Below are the code and all the weights of a small trained network. Each question names an input and a class and asks about switching units off, where a switched-off unit gives its printed mean instead of its output.

import numpy as np


def w(rows, s, z=0):
    codes = np.array(rows[::2]) - 128.0
    scale = np.full(codes.shape[1], s)
    scale[-1] = z or s
    return codes * scale


def f(y):
    return y / 2 * (1 + np.tanh(0.7978845608 * (y + 0.044715 * y**3)))


def log_softmax(a):
    a = a - a.max(-1, keepdims=True)
    return a - np.log(np.exp(a).sum(-1, keepdims=True))


def net(x, mask):
    res = np.array(x, float).reshape(1, 6) / 4 @ E
    y = f(res @ A[0][:, :-1].T + A[0][:, -1])
    res = res + np.where(mask, y, B[0][:, -1]) @ B[0][:, :-1]
    return log_softmax(res[-1] @ U[:, :-1].T + U[:, -1])


A, B = {}, {}
E = w([
[130,130,127],'x0',
[127,127,128],'x1',
[165,226,141],'x2',
[128,127,128],'x3',
[138,105,250],'x4',
[22,154,140],'x5',
],0.011)
A[0] = w([
[142,211,206,148],'neuron 0',
[92,57,106,255],'neuron 1',
[149,107,211,200],'neuron 2',
[136,148,3,247],'neuron 3',
[213,97,114,234],'neuron 4',
[134,39,163,149],'neuron 5',
],0.012,0.0079)
B[0] = w([
[160,84,48,205],'neuron 0',
[66,65,164,212],'neuron 1',
[178,102,155,214],'neuron 2',
[98,128,42,246],'neuron 3',
[255,117,114,223],'neuron 4',
[148,140,199,184],'neuron 5',
],0.013,0.012)
U = w([
[128,52,99,253],'0',
[41,82,113,70],'1',
[157,186,76,43],'2',
[69,250,95,166],'3',
[156,113,208,56],'4',
[76,122,225,127],'5',
[185,141,139,49],'6',
],0.011,0.0063)

Each question gives the input, the list of numbers given to net, and the class t.
The units are the neurons (one row each of A and B). Each row of codes is followed by its name. A weight is (code - 128) times the scale printed after its matrix; where a second scale follows, it is the last column's (A, B and U).
mask holds one flag per neuron, in row order. A switched-off neuron (its flag False) gives its mean, the last column of its row in B, instead of its output. The means were averaged over made-up inputs and are rounded, as every weight is.
A unit's drop is (log p(t) with every unit on - log p(t) with that unit switched off) / (log p(t) with every unit on - log p(t) with every unit switched off).
The circuit of an input: a set's keep is (log p(t) with only the set's units on - log p(t) with every unit switched off) / (log p(t) with every unit on - log p(t) with every unit switched off). Starting from all 6 units, units are removed one at a time, each time the one whose removal leaves the highest keep (on an exact tie, the one counted first), for as long as the keep stays at least 0.8.
circuit, biggest first: the units of the circuit, biggest drop first
most important unit: the unit with the biggest drop
k most important neurons: the k neurons with the biggest drops, biggest first
drop when u is switched off: that unit's drop, to one decimal
input [-1,2,4,5,-1,3], class 3: most important neuron	(neuron 4)
input [-7,1,5,-6,-1,-2], class 2: 3 most important neurons	(neuron 1; neuron 2; neuron 5)
input [6,4,-2,-8,6,7], class 5: circuit, biggest first	(neuron 4; neuron 3)
input [0,2,1,-3,-2,6], class 3: 3 most important neurons	(neuron 2; neuron 0; neuron 4)
input [-3,8,6,-6,-1,-4], class 2: circuit, biggest first	(neuron 1; neuron 2)
input [-6,8,8,-8,-5,1], class 3: circuit, biggest first	(neuron 4; neuron 2)
input [-5,7,1,-4,-1,6], class 3: circuit, biggest first	(neuron 2; neuron 4)
input [-5,3,-8,-4,2,-2], class 4: circuit, biggest first	(neuron 5; neuron 3)
input [8,2,-2,-1,1,5], class 5: 2 most important neurons	(neuron 3; neuron 0)
input [2,5,3,-2,-4,-8], class 2: circuit, biggest first	(neuron 3; neuron 1)
input [2,7,7,-1,-2,2], class 3: 3 most important neurons	(neuron 4; neuron 2; neuron 1)
input [3,5,-8,6,-3,2], class 1: circuit, biggest first	(neuron 4; neuron 1)
input [1,-4,-2,-7,1,1], class 5: circuit, biggest first	(neuron 0; neuron 3; neuron 4)
input [-2,-8,-4,-8,0,7], class 1: circuit, biggest first	(neuron 4)
input [-8,-1,2,-3,5,-7], class 6: 3 most important neurons	(neuron 4; neuron 1; neuron 0)
input [3,4,3,1,-6,-4], class 2: circuit, biggest first	(neuron 1; neuron 3)
input [-5,0,0,4,2,-6], class 4: 2 most important neurons	(neuron 3; neuron 0)
input [-2,-3,8,-7,-5,2], class 3: 3 most important neurons	(neuron 4; neuron 2; neuron 3)
input [4,-4,0,-6,6,-2], class 4: 3 most important neurons	(neuron 3; neuron 5; neuron 2)
input [8,-7,1,-2,-8,-7], class 2: most important unit	neuron 3
input [-7,3,-8,4,8,3], class 5: 2 most important neurons	(neuron 4; neuron 1)
input [-3,-8,0,8,-3,1], class 1: drop when neuron 0 is switched off	0.1
input [5,4,-5,6,-3,6], class 1: drop when neuron 0 is switched off	0.0
input [-7,6,-3,-3,-1,8], class 1: drop when neuron 1 is switched off	0.1
